Below are the code and all the weights of a small trained network. Each question names an input and a class and asks about switching units off, where a switched-off unit gives its printed mean instead of its output.

import numpy as np


def w(rows, s, z=0):
    codes = np.array(rows[::2]) - 128.0
    scale = np.full(codes.shape[1], s)
    scale[-1] = z or s
    return codes * scale


def norm(h):
    return h / np.sqrt((h * h).mean(-1, keepdims=True) + 1e-5)


def f(y):
    return np.maximum(y, 0)


def log_softmax(a):
    a = a - a.max(-1, keepdims=True)
    return a - np.log(np.exp(a).sum(-1, keepdims=True))


def net(x, mask):
    res = np.array(x, float).reshape(1, 5) / 4 @ E
    u = 0
    for l in range(4):
        y = f(norm(res) @ A[l][:, :-1].T + A[l][:, -1])
        res = res + np.where(mask[u : u + 8], y, B[l][:, -1]) @ B[l][:, :-1]
        u += 8
    return log_softmax(norm(res)[-1] @ U[:, :-1].T + U[:, -1])


A, B = {}, {}
E = w([
[100,144,139,103,89,193,98],'x0',
[106,158,253,115,144,83,76],'x1',
[72,159,158,57,95,121,222],'x2',
[242,176,173,183,96,151,142],'x3',
[87,82,118,36,56,123,141],'x4',
],0.0047)
A[0] = w([
[194,170,155,85,109,38,136,1],'0.n1',
[109,168,143,133,104,102,122,151],'0.n2',
[62,162,109,104,210,66,83,98],'0.n3',
[129,63,112,177,176,132,113,85],'0.n4',
[189,157,127,150,57,145,159,166],'0.n5',
[119,66,80,138,77,168,215,99],'0.n6',
[170,172,255,55,184,183,104,232],'0.n7',
[111,238,149,122,74,164,205,92],'0.n8',
],0.0051,0.00085)
B[0] = w([
[68,48,106,123,37,106,255,181],'0.n1',
[81,142,68,180,170,173,163,160],'0.n2',
[133,115,178,88,144,137,27,214],'0.n3',
[116,109,111,42,177,189,104,185],'0.n4',
[93,146,156,223,232,183,65,210],'0.n5',
[127,154,79,89,170,172,194,229],'0.n6',
[152,153,40,149,150,106,177,252],'0.n7',
[54,196,130,75,123,19,111,212],'0.n8',
],0.0049,0.0034)
A[1] = w([
[149,74,86,170,151,171,170,118],'1.n1',
[155,133,198,243,187,136,72,128],'1.n2',
[136,214,199,136,65,142,253,77],'1.n3',
[228,79,163,203,95,103,164,152],'1.n4',
[198,148,216,165,26,51,226,21],'1.n5',
[131,109,125,185,112,124,19,253],'1.n6',
[71,100,67,132,176,37,86,37],'1.n7',
[108,25,213,130,181,87,132,131],'1.n8',
],0.0047,0.0011)
B[1] = w([
[133,135,49,101,158,74,187,191],'1.n1',
[150,168,174,159,100,233,139,252],'1.n2',
[147,111,157,193,122,17,165,229],'1.n3',
[136,190,179,147,84,80,134,191],'1.n4',
[135,48,124,161,175,79,70,196],'1.n5',
[82,137,129,114,126,131,254,226],'1.n6',
[140,201,207,167,157,184,221,208],'1.n7',
[188,68,165,95,163,177,221,192],'1.n8',
],0.0065,0.0034)
A[2] = w([
[54,193,127,70,65,142,226,162],'2.n1',
[227,146,1,76,189,74,121,94],'2.n2',
[32,203,73,65,52,98,108,92],'2.n3',
[178,174,97,188,94,166,63,109],'2.n4',
[242,179,77,157,211,110,142,251],'2.n5',
[166,111,109,147,118,76,119,77],'2.n6',
[93,168,205,83,229,162,85,28],'2.n7',
[183,120,81,33,170,191,53,123],'2.n8',
],0.0053,0.0014)
B[2] = w([
[254,129,141,145,156,128,40,255],'2.n1',
[106,167,89,52,210,148,161,183],'2.n2',
[211,163,174,90,54,110,76,188],'2.n3',
[111,152,95,133,19,95,244,170],'2.n4',
[37,135,86,53,62,120,108,241],'2.n5',
[51,54,200,108,177,89,77,144],'2.n6',
[106,95,152,137,195,151,180,187],'2.n7',
[184,170,96,77,129,67,140,156],'2.n8',
],0.0053,0.0049)
A[3] = w([
[81,84,201,254,152,98,94,130],'3.n1',
[166,3,136,66,104,126,133,206],'3.n2',
[141,92,156,54,36,171,54,84],'3.n3',
[85,116,91,122,127,211,183,78],'3.n4',
[57,125,113,251,39,104,161,158],'3.n5',
[58,160,138,211,138,119,228,147],'3.n6',
[113,104,178,145,23,140,224,138],'3.n7',
[18,87,178,166,249,163,144,2],'3.n8',
],0.0058,0.0014)
B[3] = w([
[62,71,35,80,166,76,116,198],'3.n1',
[81,80,120,171,68,188,142,200],'3.n2',
[253,48,105,155,63,120,96,171],'3.n3',
[111,144,179,135,139,72,123,204],'3.n4',
[138,104,139,201,126,179,49,212],'3.n5',
[139,94,122,95,133,169,46,254],'3.n6',
[53,161,96,182,112,141,113,209],'3.n7',
[154,129,238,114,174,157,151,213],'3.n8',
],0.0077,0.0043)
U = w([
[195,213,172,111,86,57,125,81],'0',
[116,181,18,59,193,162,200,205],'1',
[114,118,240,98,231,201,176,196],'2',
[224,55,109,76,43,167,59,130],'3',
[91,78,146,132,80,113,194,5],'4',
[63,88,120,204,174,40,59,150],'5',
[102,198,100,245,75,230,72,131],'6',
],0.012,0.0031)

Each question gives the input, the list of numbers given to net, and the class t.
The units are the neurons (one row each of A and B). Each row of codes is followed by its name. A weight is (code - 128) times the scale printed after its matrix; where a second scale follows, it is the last column's (A, B and U).
mask holds one flag per neuron, layer by layer. A switched-off neuron (its flag False) gives its mean, the last column of its row in B, instead of its output. The means were averaged over made-up inputs and are rounded, as every weight is.
A unit's drop is (log p(t) with every unit on - log p(t) with that unit switched off) / (log p(t) with every unit on - log p(t) with every unit switched off).
The circuit of an input: a set's keep is (log p(t) with only the set's units on - log p(t) with every unit switched off) / (log p(t) with every unit on - log p(t) with every unit switched off). Starting from the 12 units with the biggest drops (on a tie, the unit counted first), units are removed one at a time, each time the one whose removal leaves the highest keep (on an exact tie, the one counted first), for as long as the keep stays at least 0.8.
units of the circuit, in order: the units of the circuit, biggest drop first
most important unit: the unit with the biggest drop
top k neurons: the k neurons with the biggest drops, biggest first
k most important neurons of layer l: the k neurons of layer l with the biggest drops, biggest first
drop of u: that unit's drop, to one decimal
input [7,-2,5,4,-4], class 0: most important unit -> 0.n8
input [-8,-2,-5,0,-7], class 6: units of the circuit, in order -> 1.n2, 2.n5
input [-6,-2,-5,3,3], class 1: top 3 neurons -> 1.n1, 0.n4, 2.n2
input [6,6,7,-2,6], class 3: units of the circuit, in order -> 3.n3, 2.n1
input [5,0,6,4,2], class 0: top 2 neurons -> 0.n8, 1.n3
input [-2,-3,-5,-4,7], class 1: units of the circuit, in order -> 2.n2, 0.n6
input [5,2,5,3,3], class 0: units of the circuit, in order -> 0.n8, 2.n1
input [2,-4,7,-4,2], class 3: units of the circuit, in order -> 2.n1, 2.n3
input [5,4,7,-4,5], class 3: units of the circuit, in order -> 3.n3, 2.n1
input [8,0,-6,-4,1], class 3: top 2 neurons -> 0.n5, 3.n3
input [7,5,-8,-6,5], class 2: units of the circuit, in order -> 2.n7, 3.n8
input [-2,-4,-6,-7,2], class 1: top 2 neurons -> 2.n8, 0.n5
input [4,8,2,0,3], class 5: units of the circuit, in order -> 1.n6, 1.n2, 3.n8
input [8,8,-6,-6,8], class 3: units of the circuit, in order -> 3.n3
input [-2,-5,-8,7,4], class 6: top 2 neurons -> 0.n5, 1.n4
input [-4,-1,7,2,2], class 5: 2 most important neurons of layer 0 -> 0.n1, 0.n4
input [-3,-4,2,-8,6], class 3: top 4 neurons -> 2.n3, 2.n1, 0.n7, 3.n3
input [-1,-4,7,3,5], class 0: top 3 neurons -> 1.n3, 0.n8, 2.n1
input [1,-4,3,-5,-8], class 2: 2 most important neurons of layer 0 -> 0.n7, 0.n3
input [2,-2,3,-7,-3], class 2: most important unit -> 1.n7
input [4,5,2,8,-1], class 5: top 2 neurons -> 1.n3, 1.n5
input [-2,-6,-5,-6,-7], class 1: top 4 neurons -> 1.n1, 0.n5, 2.n5, 0.n4
input [-8,-5,-7,-4,-4], class 1: top 3 neurons -> 1.n1, 2.n5, 0.n5
input [4,8,-1,1,6], class 3: top 2 neurons -> 3.n3, 1.n7
input [4,7,6,4,3], class 5: 2 most important neurons of layer 1 -> 1.n3, 1.n5
input [-8,-2,-2,6,5], class 5: top 2 neurons -> 0.n1, 1.n4
input [8,0,7,5,3], class 0: most important unit -> 1.n3
input [1,7,-5,6,0], class 6: drop of 1.n2 -> 0.5
input [-6,3,-4,7,-5], class 6: drop of 1.n2 -> 0.7
input [-7,-1,-6,5,5], class 6: top 2 neurons -> 1.n4, 0.n5
